Here is a tiny trained network, its code and every weight. The questions are about switching its units off for an input and a target symbol, where a switched-off unit gives its printed mean instead of its output.

import numpy as np


def w(rows, s, z=0):
    codes = np.array(rows[::2]) - 128.0
    scale = np.full(codes.shape[1], s)
    scale[-1] = z or s
    return codes * scale


def f(y):
    return y / 2 * (1 + np.tanh(0.7978845608 * (y + 0.044715 * y**3)))


def softmax(a):
    e = np.exp(a - a.max(-1, keepdims=True))
    return e / e.sum(-1, keepdims=True)


def log_softmax(a):
    a = a - a.max(-1, keepdims=True)
    return a - np.log(np.exp(a).sum(-1, keepdims=True))


def net(x, mask):
    ids = ['ΓΔΘΛαβζημξπτψω'.index(c) for c in x.split()]
    T = len(ids)
    res = E[ids] + P[:T]
    u = 0
    for l in range(2):
        r = res
        for j in range(2):
            rows = slice(2 * j, 2 * j + 2)
            q, k, v = (r @ M[l][rows].T for M in (Q, K, V))
            z = softmax(np.where(np.tri(T) > 0, q @ k.T / 2**0.5, -1e9)) @ v
            o = O[l][rows]
            res = res + np.where(mask[u + j], z, o[:, -1]) @ o[:, :-1]
        u += 2
        y = f(res @ A[l][:, :-1].T + A[l][:, -1])
        res = res + np.where(mask[u : u + 4], y, B[l][:, -1]) @ B[l][:, :-1]
        u += 4
    return log_softmax(res[-1] @ U[:, :-1].T + U[:, -1])


Q, K, V, O, A, B = {}, {}, {}, {}, {}, {}
E = w([
[158,166,41,121,119,112,172,125],'Γ',
[165,138,124,158,154,121,153,106],'Δ',
[96,182,143,136,174,124,102,224],'Θ',
[135,103,118,156,135,164,167,188],'Λ',
[238,154,137,88,80,240,109,179],'α',
[102,113,143,109,108,74,153,100],'β',
[133,157,132,104,133,73,127,80],'ζ',
[142,147,140,66,62,113,162,126],'η',
[119,68,211,144,84,142,161,150],'μ',
[53,147,147,151,156,216,186,84],'ξ',
[147,84,69,136,162,131,91,208],'π',
[72,115,174,127,209,58,126,173],'τ',
[114,78,82,87,60,196,114,205],'ψ',
[133,42,159,153,82,7,102,171],'ω',
],0.019)
P = w([
[140,184,161,19,159,63,185,205],'0',
[106,169,148,112,84,106,118,206],'1',
[89,82,181,70,167,101,104,140],'2',
[106,125,103,101,113,163,105,61],'3',
[109,176,154,172,51,113,80,195],'4',
[108,14,110,64,162,110,135,69],'5',
[90,104,99,142,95,168,70,54],'6',
[82,166,155,218,32,105,42,192],'7',
[107,6,72,100,149,129,132,66],'8',
[89,112,106,161,131,146,96,69],'9',
[134,183,177,203,45,89,58,210],'10',
],0.014)
Q[0] = w([
[3,170,167,157,162,203,186,95],'0.h1',
[73,63,75,117,122,230,141,2],'0.h1',
[86,208,145,186,98,109,90,174],'0.h2',
[73,174,182,108,97,167,52,162],'0.h2',
],0.0076)
K[0] = w([
[64,134,72,160,132,64,67,94],'0.h1',
[137,98,121,194,82,128,52,53],'0.h1',
[171,151,197,56,194,117,250,174],'0.h2',
[140,97,110,119,170,108,197,169],'0.h2',
],0.012)
V[0] = w([
[140,130,194,33,74,172,39,108],'0.h1',
[122,87,72,117,159,165,156,225],'0.h1',
[51,1,91,97,82,131,130,137],'0.h2',
[48,155,64,97,46,183,167,93],'0.h2',
],0.008)
O[0] = w([
[118,48,204,168,103,114,85,1,254],'0.h1',
[212,19,129,122,101,178,62,152,210],'0.h1',
[134,35,14,46,83,82,235,93,119],'0.h2',
[57,181,91,88,19,189,71,110,92],'0.h2',
],0.0096,0.009)
A[0] = w([
[165,75,83,166,177,169,152,86,209],'0.n1',
[207,67,59,247,116,253,195,110,252],'0.n2',
[64,99,130,162,58,118,102,123,60],'0.n3',
[111,37,141,126,98,181,132,152,122],'0.n4',
],0.0067,0.0027)
B[0] = w([
[118,255,112,162,170,237,96,56,199],'0.n1',
[55,121,167,119,134,77,155,196,253],'0.n2',
[195,109,104,80,131,103,115,184,165],'0.n3',
[114,161,91,182,162,74,203,67,232],'0.n4',
],0.0096,0.013)
Q[1] = w([
[199,183,200,200,164,52,143,199],'1.h1',
[153,71,65,106,175,104,164,65],'1.h1',
[187,196,76,148,13,114,88,239],'1.h2',
[11,197,197,111,201,30,3,128],'1.h2',
],0.0059)
K[1] = w([
[183,80,180,7,186,119,142,168],'1.h1',
[97,87,93,178,116,65,91,138],'1.h1',
[189,155,119,109,122,115,130,132],'1.h2',
[130,146,119,100,166,113,105,133],'1.h2',
],0.011)
V[1] = w([
[151,110,40,158,178,247,66,150],'1.h1',
[40,94,245,177,64,255,249,117],'1.h1',
[4,220,67,125,73,102,33,108],'1.h2',
[154,67,102,135,20,220,160,125],'1.h2',
],0.0066)
O[1] = w([
[140,142,132,188,125,246,126,146,88],'1.h1',
[49,109,151,146,132,144,97,149,132],'1.h1',
[188,99,205,94,51,167,143,87,2],'1.h2',
[80,68,124,208,116,59,157,150,55],'1.h2',
],0.012,0.0073)
A[1] = w([
[254,194,134,178,101,227,184,144,1],'1.n1',
[175,166,117,193,165,217,51,90,197],'1.n2',
[115,9,99,19,213,207,82,70,64],'1.n3',
[67,152,214,65,206,252,195,77,149],'1.n4',
],0.0056,0.0043)
B[1] = w([
[189,99,35,131,65,55,2,75,156],'1.n1',
[98,160,174,201,118,125,47,143,245],'1.n2',
[197,62,80,53,98,156,231,185,179],'1.n3',
[255,137,193,178,89,87,110,169,229],'1.n4',
],0.0082,0.011)
U = w([
[103,191,75,143,29,129,69,114,111],'Γ',
[117,213,142,127,125,121,83,107,82],'Δ',
[159,121,148,115,151,146,54,146,4],'Θ',
[103,145,132,182,123,130,184,231,159],'Λ',
[87,111,216,195,171,116,85,98,146],'α',
[103,129,157,82,108,99,88,130,172],'β',
[124,165,195,50,149,147,54,43,135],'ζ',
[100,122,164,81,96,104,79,134,145],'η',
[71,111,178,137,148,77,133,152,50],'μ',
[137,67,177,103,48,184,116,225,230],'ξ',
[229,74,85,253,163,190,151,131,140],'π',
[189,85,183,92,208,163,124,178,191],'τ',
[101,60,69,205,70,117,150,158,28],'ψ',
[194,109,154,153,183,70,175,98,40],'ω',
],0.0056,0.0043)

Each question gives the input, a string of symbols that net reads in full, and the target symbol t.
The units are the heads (2 rows each of Q, K, V and O) and the neurons (one row each of A and B). Each row of codes is followed by its name. A weight is (code - 128) times the scale printed after its matrix; where a second scale follows, it is the last column's (O, A, B and U).
mask holds one flag per unit, layer by layer, with each layer's heads first. A switched-off unit (its flag False) gives its mean, the last column of its rows in O or B, instead of its output. The means were averaged over made-up inputs and are rounded, as every weight is.
A unit's drop is (log p(t) with every unit on - log p(t) with that unit switched off) / (log p(t) with every unit on - log p(t) with every unit switched off).
The circuit of an input: a set's keep is (log p(t) with only the set's units on - log p(t) with every unit switched off) / (log p(t) with every unit on - log p(t) with every unit switched off). Starting from all 12 units, units are removed one at a time, each time the one whose removal leaves the highest keep (on an exact tie, the one counted first), for as long as the keep stays at least 0.8.
circuit, biggest first: the units of the circuit, biggest drop first
most important unit: the unit with the biggest drop
k most important neurons: the k neurons with the biggest drops, biggest first
k most important neurons of layer l: the k neurons of layer l with the biggest drops, biggest first
input Γ ξ α μ α α ξ Λ Λ α Δ, target Γ: most important unit : 0.h1
input α τ ξ η α ω π ξ ξ, target π: 4 most important neurons : 0.n4, 0.n1, 1.n4, 0.n3
input ω μ Θ, target ω: circuit, biggest first : 1.h1, 0.h2
input π α Λ ψ, target ψ: circuit, biggest first : 0.h2, 1.h2
input τ ω α ξ ξ α α α, target τ: circuit, biggest first : 0.h2, 0.n2, 1.h2
input ψ α α Δ π, target ψ: circuit, biggest first : 0.h2, 1.h2
input π τ π Λ α ζ α ζ τ Δ, target Δ: circuit, biggest first : 0.h1, 1.h2
input ω α α, target ω: circuit, biggest first : 1.h1, 0.h2
input ω τ α ξ Λ α α ζ, target ω: circuit, biggest first : 0.h2, 1.h1
input μ α π ξ π, target μ: circuit, biggest first : 1.h1, 0.n1
input π α α π ψ ω α μ π α α, target π: circuit, biggest first : 1.h1, 0.h1
input ζ π α α Γ α ω π α π ζ, target ζ: circuit, biggest first : 1.h2, 0.h1
input α ζ π Γ Λ, target α: circuit, biggest first : 0.h2, 0.h1
input Λ α ξ Δ ψ α α π ζ ω, target ω: 3 most important neurons : 0.n4, 0.n3, 1.n2
input ζ Λ π Λ α α α π ψ τ π, target ζ: most important unit : 1.h2
input ζ α π π ζ Θ α α, target ζ: circuit, biggest first : 1.h2, 0.h2, 0.h1
input Γ α α α α μ α π Λ α ψ, target Γ: 3 most important neurons : 1.n1, 0.n2, 0.n4
input ω Δ τ, target ω: circuit, biggest first : 1.h1, 0.h2
input ζ α ξ α α, target ζ: circuit, biggest first : 0.h2, 1.h2, 0.h1
input ω α α α Θ Γ ω Λ, target ω: most important unit : 1.h1
input ξ π Γ α α α α π ω π μ, target ξ: circuit, biggest first : 0.h2, 1.h2, 0.n3
input α α ξ π α ξ α α α, target α: 2 most important neurons : 0.n2, 0.n4
input μ ω α Θ ξ π, target π: 3 most important neurons : 0.n4, 0.n1, 1.n3
input π π Γ ζ Λ π α α Λ, target α: 3 most important neurons of layer 0 : 0.n1, 0.n4, 0.n2
input π α ω ω α π α α ω, target ω: 2 most important neurons : 0.n3, 0.n4
input α α α α τ π ξ α π ζ ψ, target α: 2 most important neurons of layer 0 : 0.n2, 0.n4
input α α α ω ζ Θ α α ζ, target ζ: most important neuron : 1.n4
input ξ β α α α α α ξ μ α Δ, target ξ: 2 most important neurons : 0.n4, 0.n1
input α Λ π, target π: 2 most important neurons of layer 0 : 0.n1, 0.n4
input α Γ α, target α: 2 most important neurons : 0.n4, 0.n2
